Stage of each row:
[-216  482  279  206 -100  112 -201  192   16   45 -258  250 -385  -91
  -97 -140 -196   48 -252  252  161  -53  -60  226 -318  -40  162 -101
   49  -15 -131  119    6 -164 -402  272  314 -116  194 -132    3 -140
  319 -263  -32  -71  108   64 -355  -83] -> 18
[ -39  112  204 -152    5 -163  196    7 -130  152   96 -153 -297   79
 -133   85 -246 -124  222    6  -71  192 -102  -70  166  170  134   85
   74 -202   73  113 -208   28 -252 -279  -15  366   19 -222   23 -335
   68  -95 -127  304  100 -225 -277  158] -> 28
[-187  402  109  107   32  -85  115   97  239   11 -128   65 -297 -175
   92 -100 -229  232   39  183   54   91  -30 -151  134   -7   17  157
  176 -178 -225  179   59  143 -113  119  135  253 -118  -32  150  -41
   20 -115  -54  -90  118   -4   -6  275] -> 34
[-168  -59  -27 -458  264  -93  275   -3  -12 -183   28 -340   96  171
 -173  184  104  217  200 -160  147   22  290  -95  291  -45 -117  -64
  261 -106   44  108 -226  414   24   70  -25   66  -13  141 -105   -6
 -296 -550  133   14  205  -16 -123  124] -> 29
[ -24  -92 -117  -29   71  -64   -2 -218   56 -108    4  -48  335 -124
  -94  135  -44  285   53  -77 -226   71  -16  -40  119 -138  237  190
   25   24  108 -104  142 -148  289  104   83 -177   15  -36 -204   57
 -110  148 -108   61  117  -20  -43  -19] -> 22
[   3  267  156   84  -19  110 -117   69   45  -97 -110   99   30  -61
  -44   83  -15  249 -100   94  288  -57 -165  226  353  123 -112    1
 -127  108  -28  124   38 -144 -190    8  198   57 -101  -27  165 -107
 -123 -108  -35   86  152   21  -17  433] -> 20
[ -61   46   74  136   88  -80   53  117  429  125   48 -115 -190  322
 -248  219  -83  215 -182   96  -79  104 -152 -287 -226 -109  136  -17
  134 -191   28   93 -203  -65 -112 -168  -84  247  180  -34 -275  -26
  210 -214    2  141  -30 -159   50 -355] -> 30
[ -12  273   79  111 -293 -156  -92  153  141  119  -35   97 -115  -12
   42  -38  -56  -48 -182  -18  -19  266 -261   25   53  249  246   99
 -222  -45 -154 -101   31 -122 -540 -251   65  405   93  -51   60  -58
  175  174 -206    9  -58  -75 -187    8] -> 8
[ -60  371   32    4 -110   91  -30  186 -148   -9 -162  -21 -216 -152
  -47  -15 -105  135 -147  225  299  236 -219  117  238  -16  139   38
 -184 -234  -51  180  104 -191 -125  -16  167  538 -165  -59 -150  -12
   84  -74 -135 -182  -33  331 -345 -227] -> 4
[ -57  -54 -155  313   86   56  139 -133  422  -72   49  228  -21  -27
 -102   72   26  268 -121  394  -58  120  -62 -203 -214  -29 -226  359
 -176 -247 -180  181  -17  111  182   22 -297  290  238  -61  -25  -29
   -9 -312  -21 -218  -37  106  467  -90] -> 30
[  49   97 -124   60  -60  260  100 -263 -383 -229   13  252    2 -471
   89  -37  124  215   43   66   94  165  -80  390  316  141  -85  -48
 -399  -80    5   92  -72 -115   -4  -97  227  204 -128   46  149   -1
  -59 -137 -179 -155   51  177 -240  301] -> 20
[ -28   57 -217  269   70  -17  123   24  413 -172 -146  104   42  112
  -96  322  115  424   24   61  178  125 -338   89  141 -147 -125   63
  -89   27   58  136 -108 -239  133  -81   -6  253   69   59   97   48
  -86   91  -47  -89  124  299  210   40] -> 32
[ -36   84   69   -3  140  -62  157  -69  195 -110    5  -65   34   96
  -40  106   61  142   51   -2  114  140  -79  -34  160   19   37   26
   16  -91   41  209 -129    5 -196  -13  -29  103   67   42   74 -147
 -103 -137   -7   18   84  -93  -61  238] -> 17
[-306  -10  162  177 -146 -343 -160 -170  -33 -138  -86  -32  -84  -84
  -87  233  -95  139 -185  -50  -73   89 -422   66  125    6  296  142
  -81  127  205 -205   37 -182 -208 -156  226   11   29   46   81   74
  122  257  -94  -25  -97  129   14   58] -> 21
[ 133  272  -71   88 -299  -65   15 -122  167  129 -212  -29 -209    3
  102    3  -25  132    7  -50  -68  -31   44   48  223  -65   10  -25
   18  -81 -131   52  -36 -123 -335  -26   94  384    0  -67 -166 -169
  184  -70 -197   94  -17  105  -11  192] -> 13
[ 277 -165 -123  -98  -51   68   -5   -3 -140  219  171  -60   80    9
  131 -285  117 -183  -12  -85 -242  179  -23   52 -388  143  278   50
  -67   -2 -210    7  257   31 -361   -9 -181  -19  274  -25    0 -225
   97  122 -164  248  199 -318 -222  274] -> 34
[  99  155   19   28 -169  -77 -199  146  102  116 -144 -118   68  166
   19  -73   -4  146  -47  -95   31 -135 -109  166 -114  -97  246 -128
  109   69 -252   -2  231  -36 -307  260   52  -78  136  -42 -107 -111
   63   11  -60   11  155  -41 -124  184] -> 29
[  36 -216  -29   61   11   83   68 -310    2  -59  259  159  259 -105
 -134   13  -44  -43  -87  -81 -217  119 -239   20  163  157  168   95
 -114   -9  128 -202  -10    7  -44 -186  -33    7  -36   16  189  -38
  -54   53 -310   96  105 -244  -92  223] -> 9
[ -85  504  320   -7 -223 -187   30  234  430  326 -248 -141 -161  189
    3  -53 -170   46    8  -57  128  -42   83 -188  191   80  182   40
  137  -17 -217  189  -35   20 -470  -16   27  309  -41 -179  -26 -223
  127  -33  -23  162  182  -33 -199  204] -> 16
[ 204   97   57  -69 -288  212 -237  -43  -67  148  -75  -70  123 -175
   56   20  -16  -41   43  -58   20 -115  -68  265  176  -55  132  110
 -143  106 -124  -50  182 -218  -34  202  217  116  -11 -214  -27 -185
  126  326 -262   95  169  139 -143  202] -> 16
[-125  351   43  107  -58   61   -9  -64  130   88    9  222 -312 -193
 -108  105 -312  -53  142   77 -147  166  -34   13   14   77  121  193
    7 -136  -16  -18 -172  -51  -87  -95  175  323   29 -282  -99 -173
  192  131 -351   97   59 -100 -179  -46] -> 21
[ -20  -81  214   38   84   88   -9 -400 -148   13  252 -131   12 -102
  -18 -259  -92   23 -292   89 -129   45 -124   27  -23   56  311  -86
   73 -131   90  130  105  263 -140 -171    9  -50 -114  123 -113 -111
   51 -168 -101   86  -90 -274 -144  354] -> 20
[ -82  -97  -11 -173  -92 -123   35  -31  339  123   18 -149  130  227
 -178   66   53  273 -143    9  -78  -91  173 -123  -54  -57  -37  202
   92   -4 -131 -118  -81  207   35   27  -41   44  164    0 -132   22
   23 -255   95   59  180  -31  191  -50] -> 11
[  80 -139  123  -30  -69   41 -208 -189   97  -28  167  -74  474   82
  -26  121  -35 -275   62 -247 -222  -96  159  -60   58  163  160  110
 -118  113   79 -122  111  133 -191   13 -100 -142  264 -133 -184 -155
  -64  123 -175  222   19 -302   46  194] -> 22
[ -22  205   46   86  -92 -189   -8 -160  258   42 -112    4 -229  101
  -82   81 -126  -96  -58 -182 -367   66  -33 -131 -101  -57  331 -112
  223  -56  153 -110 -221  103 -450  -82  144   61   96    1 -171 -165
  389   32 -277  240  -49 -117 -152  -43] -> 32
[ -11  440  497  224 -289  -64 -219   77  149  298 -139   17 -406   10
   48 -185 -179  -96 -328  377  208  -20 -296  128  -29  163   28  253
  -97  -14 -301  323  124   -8 -506  -56   11  350   87 -241   66 -483
  260  -29 -105   72 -108   61   75  424] -> 13
[ -50   -3   37  -93 -115 -326  -21  -36  172  176   32  -98  -22  199
 -162    4 -183 -153  -30  -70 -352  109  -25 -351 -105  132  373  212
   86 -172 -121 -185   82  243 -402  -19 -233  241  119 -158 -190 -196
  171  -71 -237   95   16 -289  -27  -62] -> 27
[ -52  -52 -110   16  -27  -65   55 -153   27 -109   36  262  152 -213
   -1 -118 -132 -117  -71   95 -317  269  -67 -258   42  205  242  376
 -196 -203 -104 -180  249  114 -183   93 -130  213   37  -60  127  -75
   83    6 -308 -167   68 -187  -18   83] -> 19
[-113  301   14 -155   43  -91   24 -202  238  -94  -98  -57  -68   75
 -137  202  -99  -54  110 -357 -184   97  122  -53  244  -12  331 -164
  264   21  310 -114 -334  189 -362  -98  293   65 -119   40 -192  -91
  177  116 -300  252   96 -134 -325   67] -> 16
[ -40    7   98   63 -172 -516 -140   39  491  242   41 -273 -123  465
  -66  -27 -120  285 -333  -62 -401  -20 -129 -584 -252   31  517   26
  161 -254 -195 -206   89  390 -560  -79 -112  246   -1   98 -248   84
  420  -90   53   71  -48 -496  306  -52] -> 29
[-151  258  149 -263    6 -192  123  341  174  408   26 -302 -404  228
  -48 -111 -126  -28  182  138  154  149  118 -203 -281   89   95  268
  203 -211 -457  292   10  360 -284   44 -250  478  169 -250 -125 -294
   24 -169   41   42  233 -126 -120   80] -> 32
[  97   33  194  444 -162   89  -89 -199  131   48    9  265  157 -102
  139 -299 -232  -82 -294  181 -242   30 -306  101 -176    5  274  140
 -100   23   68   69  311 -200  -79  -46   88 -193  190  -36  184 -173
  263  295 -121  125   42 -104  -17  297] -> 7
[ -33  228   22  163   95  -57  -96  200  273 -244 -139  -42  305  227
   53  128 -194  -41  153  -72  246  197 -277   94  250   42  294  -23
    4   48  226  154  288 -277 -241  -13   54   78  131  -41   96  -70
 -217  467  -20   71  158  -85 -156  238] -> 21
[  43   29 -134  -75  271  197  253 -181  188 -213    6   39  145    4
 -161  270  202  233  103 -167   96   17  113 -119  400  -59 -169 -148
   54  -96   55  152 -286   47  -55  108  -66  124 -131  121  -71  -56
 -209 -500 -207  -24  126  -46  -96  160] -> 19
[ 193  111 -145 -198   35  133  113 -256 -120   32  237 -158   42  -46
   41 -263   98  370   28  -25   10   22  194  213  156   96   60 -266
   36 -256 -231  151  -67  415 -134 -105    8  179 -193  121 -249  -42
 -189 -437  -45   -2   51 -318 -168  431] -> 23
[-115  353   65  -22  -44   -9  136   56   -5   11 -111   67 -245  -88
 -111  -14 -123   11   57  -25   24  130   58  -19  154  125  143 -172
   18 -166   20   44 -213   53 -385  -97  125  276  -87  -66    6  -65
   92 -290 -158   65   98    3 -412  -29] -> 34
[ 172 -291 -117   84  -41   88  235 -307   26    9  464  132  220   60
 -113 -108   45   19 -153  -68 -269  110  -76  -93   84  231   45 -123
 -232 -332   12 -186 -211  175 -245 -339 -212  213   36  136   75   44
  -29 -423 -208   22  -41 -468  -80   36] -> 2
[ 222    0 -419  -15   22  355   38 -177  177 -268  313  259  363   63
  -64   99   16 -138  265 -287 -161  105  256   46  184  229   53 -299
 -219 -287  145 -270 -259  264 -311  -75   26  263   60   32  -30  154
  -85 -115 -330    2  142 -460 -155  -54] -> 6
[-152  433  179  -84 -263 -183 -190  138   56   69 -436 -180 -225  172
    8  104 -155  124   68 -127  206 -243   35  140  246 -179  149  -79
  206   83 -117   63   70   12 -352  326  306  178  -51 -116 -154 -173
  219  -18  -56  -37  192  254 -154  209] -> 13
[ 128  -45  -73 -236  -34  160  159  -57   20   56   67 -122  258   71
  -13 -115   28   47   85  -16   31   45  178   22  181   88   18   52
  -99 -144 -105  137   49  270   56  -51 -126  297  -19  -35  -73 -133
  -71 -160  -39    9  236  -19 -106  214] -> 23
[ 147  118   47   33  -57  316   -8 -226  -85    8   17  207 -169 -230
 -120    6  -45 -145  -48   90 -107  -57   -6  175   74   19 -113  -11
  -24  -89  -47   39 -170   51 -142   96   84  125   17 -133   -8 -324
  174 -316 -393   91    6   31 -134  162] -> 26
[ -57  133  155  390  -32  -94   -4 -118  338   25  -41  240  -19  131
  -96   73 -177   -7 -185  -97 -231   85 -334 -118  -46   60  340  -67
   13   35  171  -28  -69 -207 -374 -202   40  -15   86   -7   61 -130
  278  142 -247  178   41 -255 -125  122] -> 20
[-309   38  170  142  162   17  -56   -5  272    2   28  109 -126  -75
 -106 -161 -165 -104 -303  218 -109  196 -185 -327 -462  -32  467  230
  130 -125    8    5  196  146 -225  230    1  -98   95   28  174   36
  268   80  -82 -132  151 -143 -118 -131] -> 15
[-123 -251   31   69   22  -14  141  -36 -190 -151  251  177  137 -244
  -88   92   -3  -52  -92  -17  -49  291 -387   39  191  270   13  152
 -239  -19  -29 -194   31 -207 -110 -261  -93  134  126   51  354   43
 -220 -116 -228  -97  -28 -155 -185  107] -> 26
[-294  132  184  220  247  204  -64  153  299 -225   33  157  220  -71
  -25 -172 -271  126 -295  283   25  174   16 -132 -325  -51  286   67
   71 -112  138  120  255  -38  146  114  198 -299  245   87   19  236
   33    1  219 -103  120 -186 -155 -230] -> 20
[  85  241  303   88 -115  127 -183  -85 -264  197   -5 -154  -95 -129
  -32 -251  -92   54 -176  197  263 -118 -279  289   72  -45  268  -69
  -30  -49  -91  272  251  -79 -218  166   86  -16 -199 -125  -24 -245
   -2  -52 -104   54   64  113 -316  319] -> 4
[-222  253   24  189  195  180  -12  -93  148 -240  -71  325  -18 -387
  -77  146 -113  200    8  258  -37  126   35  -56  -50  -91  -77  330
  -73 -116  -92  168  -11   47  321  298  123   -8   96 -119 -120  -22
    7 -154 -169 -269  -12  165   63 -124] -> 26
[ 123  -61 -313   12  309  338  140   66  257 -299  197   17  549   30
   66  119   71  123  314    8  184  306   97   55   53  -49  -11   72
 -143 -176   32  243  134 -155  321  110 -122  103  293  -19 -104   97
 -429  146   17 -139  180 -151  -82  -72] -> 11
[  79  665   81   14  -82 -113 -185  510  416  173 -196  135 -110  301
 -194   84 -166   56   94   67  225   95 -101    8   62  254  140   17
  -43  -93 -366   95  -18  -12 -622  128  -65  386   65 -349 -111 -327
  -13  -85 -227   73  190 -241 -187   55] -> 34
[ 159  377   14 -113   27  320 -129   29  -38   29  -30 -120  -59  -41
 -107   36  -72  -56  133  -40  184   23   93  311  137   -5  112 -249
   89  -25   81  201  -82   -9 -166  -11  183  150  -53 -163 -306 -208
  -60  -16 -215  265   83   29 -397   71] -> 29
[-116   50  -43 -107  147 -129  146  -13  -38  -99  121   93   81  -30
 -241  100  -26  103   13  -28  -52  285 -183  -92  100   98  255  136
 -105 -194  102 -105 -138   26 -142    3   14   65  -63   10   63    0
  -54 -101 -183  -47  147 -129 -329 -173] -> 0
[ -36 -220   16 -187  121  -67  -75 -103   58  -51  116 -234  351  161
 -198   13   96  261 -213  -32  -26   33 -218  -69    9    7  363   61
  -24   17   71  -57  157  353   71    8  -37  -51 -172  137  -28   67
  -12   67   14  -13  221  -58   41  152] -> 32
[ -28   12  230  258 -299  -51  -94 -106  197  120  -62  151  217  -33
  156 -274  -55  144 -320  161 -155 -138   12  -58 -142   84   89  231
 -235    6 -282   47  274  106 -105   82  -29  -50  207  -27   79  -60
  229  -87   89 -130   64  -38  214  284] -> 13
[  73  -43    3   97  229  210  -83 -100   20 -186  140  -27  266  -92
  -57   13  -14  265   17  143  103  -21 -153   96   47  -55  108  -15
  -36  -64   70  137  180   -4  153  205   73 -199  -56    0   92   30
 -210    0   21   24  185 -136   38  264] -> 33
[  12  171 -127  -75   86  347  -25  -63 -126 -279   34   36   33  -25
  -83   90 -162  -25  161  -31  164  -28  102  239  266 -119    5 -254
   51 -238  207   21  -93   89  -15  190  289  176  -61    7 -118   28
  -21 -186 -182  -83  127   11 -291  -65] -> 4
[-202 -216  -72 -339  298   39  245   60 -163    5  264 -182   84   -6
  -79  -98  127  258   96   30  117  151  214 -142 -193   34   31  140
   76 -158 -203  112   50  296  105  156 -138  -58  100   95   25  138
 -278 -432  209 -103  358 -237 -188   51] -> 8
[-173  177  479   53 -263 -422 -316   -5  -21  365 -127 -279 -592    7
 -203  130 -215  509 -502  225  -62 -296 -510 -160   97 -255  213  279
  227  -18 -185 -147   64  -99 -174  196  373   64 -346  -56  -76  -94
  460 -112  -62  121  -41   71  213   84] -> 2
[ -46   66   51  153   -1  106 -134  -39   50   11  -64  292 -137 -208
 -187  198  -82 -261  -15  237  -32  138 -308  133 -171   22  -79  504
 -123   96 -118   42   71 -195   -5  190 -117  111  306 -329   57 -424
   73  127 -438  -13   14  222   61   17] -> 26
[ 138 -130 -532  -52  160   45  100 -122  243 -211  -11  224  261   33
 -121  377  111  184  177 -410 -372  245  -52   41   80 -142  106   23
  123  162  201 -348 -127 -395   60   -5  149 -108  192   92 -157   49
  -21  278 -423  237  241 -206 -158  -89] -> 18
[ 188   -8  -96 -159 -167   52 -103    8  107   80  309 -200   50   54
  114  150  -32   33   34 -332 -126   30   15  -29  377  123  -16  -53
   36  -70 -109 -276  -54   83 -266 -256  172  413  -50   91 -150  101
  -40  111 -272  224  -44 -431   23  202] -> 5
[-214   63   -9  120   12   53   64  -89 -114  -90 -179  220 -266 -339
   10  -51 -102   20 -165  239  -59  205 -119  103 -137 -103   -6  303
   31   45   36   42  141 -303   32   81  170  -16  207  -14   99  -92
  136  -20 -135  -16   64  265 -142    6] -> 17
[  90 -222   27  -15   79   71   27 -187 -106 -132  153  -94  215   35
    0  -53   17  -48  -61   39  -32   80 -160  177  -44  -75  115   52
    7  -37  170   59  110  -54   -6   48   32 -181  220   74   89 -133
  -53   32  -11   99   77  -81  -88  186] -> 6
[-199  -77  173  163   52  -18 -130  -77   57 -235   75  206  255 -156
  -99   35  -98    5 -300  177 -105  158 -273  -34  -31  166  149  291
 -241   34   93  -97  163   95   33  -52   51  -75  128   25  156   27
   44   77  -89 -117  -27  -16  109   48] -> 34
[ 132   32   17  -54 -103    5   14 -247  164  231  116 -314  -57  303
   16  -50  -51   62   38 -145 -151  -78  258   56 -101  -58  143 -172
  187  -51  109  140 -143  146 -195 -289   22  120  167  -36 -439 -162
  136  -33   37  431   51 -257  -36  185] -> 13
[-235 -196  -99  -36   95  -67  109 -312  115 -174   96  -55   97  -39
 -128  130   71  390 -141  -11 -163   19   13 -211   27 -128  109   95
  -10 -189   -7  -71  -98  394  219   49   10  133  -93  197 -167  220
   89 -288  -24 -317   13   40  182  -85] -> 23
[  10  -80  222  -60  -56    2 -437 -236  -96  -42  126 -296  297 -127
   24  136  -39  -67  -29 -219 -223 -171   15 -103   20  -24  443   62
  -34   93  107 -139  249  220 -104  229  188 -243  -48  -56 -265   36
  107  324 -125  142  -36 -175   56  144] -> 27
[  16 -121    9   88  -69   17   64   15    3  -30  231  -43 -118  -27
  -26   31  -49  -77  -67   43  -13  213 -343  -21   44  135  140  -64
 -124 -245  -17 -102  -48  -53 -323 -216  -27  394   72   39  246   35
   44  -38 -162  -55  -63 -185 -108   -3] -> 32
[  36 -235 -106  115 -160 -126   17 -283  274  235  200  -49   81  274
 -181  -49   15  161 -194   91 -348   62  -59 -157 -460  -39  329  163
 -156 -228  -42  -78  -76  213  -10 -166 -227  191  232  -78 -303  -24
  334  -11  -32   -6   34 -147  174 -280] -> 8
[  64  353  180  160 -306   -1  -68  -75  239  202 -258   91 -221  -84
  -17 -137 -109  119 -211  139   11 -180 -145    5  202  -45   85   38
   27  -81 -265   62   52    9 -349  199   90  261 -196 -111  103 -251
  272 -173 -253  -59   66  158   -8  303] -> 20
[ 100  105  205  -39 -100  233  -19  119  224  180  106 -116  135  233
 -130  -68   76  151 -159  145  346 -105  -51  100   76   92  -25  -92
 -179 -155 -282  251  -65  171 -145    7 -128  343    3  -92  -23 -148
  -18 -342   34 -133  144  -57  -53  131] -> 13
[ -79  164   72  -74   -4  -35 -277   -3   39 -121  -42 -107  261  -10
  -52  230 -206  -54  156 -199  -29  -35   80   86  232  -35  194   95
  133  150   98 -134  192 -176  -69  183  204 -147  151 -179 -294  -61
 -183  230 -189  172   47 -156 -144   67] -> 13
[  13   16 -390  119  187  212  -50 -264  233 -259  119  443   77 -451
 -168  275  -19  178  -61   37 -333  217 -173  -21   76 -179  -82  383
   74  -48  -87 -328  -15 -177  312  305  142  -22   28   -6 -128   55
  -78   34 -645 -166  -69  -39  100 -200] -> 6
[ -50  191  209  -63   86   12  -98   95 -156   34  145  -81   37   67
   -4   -7 -171  -24  101 -182   82  -14  -51  158   69   56  204  -94
  123   37   36   55   43    5 -248   50  203 -176   48  -32  -56 -114
  -83   47  -82  220  192 -339 -383  267] -> 1
[  57  448  348  -43  -67  136 -207  -93  129   38 -180 -110  110  -48
  -71 -135 -244   69  -97  167  -37 -174  301   75   74  -72  210  -20
  102  -70  103  242   38  170   -5  187  289 -184  -25 -202 -363 -247
  167 -117   54  246   38   29 -155   72] -> 24
[ 315  117 -261 -247   54  421  -62  156 -149  -52   88 -154  293   20
  125  -66  280  190  161 -335  179   85  204  368   40   78  178 -490
 -136   73   25  102   -5   41 -181  -71  255   13  -42  156 -154  144
  -91  118   12  231  356 -148 -473  198] -> 33
[ 111 -108 -128  -74 -126 -118   45 -138  100    6   85   -1  304  -19
   91  -63   62 -100  -63 -107 -194  224  -83 -124  188  186  135  329
 -185  -26 -103 -102  222  151 -189 -118 -194  278   56   39   17 -109
  -55  178 -253   12   28  -75   69  254] -> 6
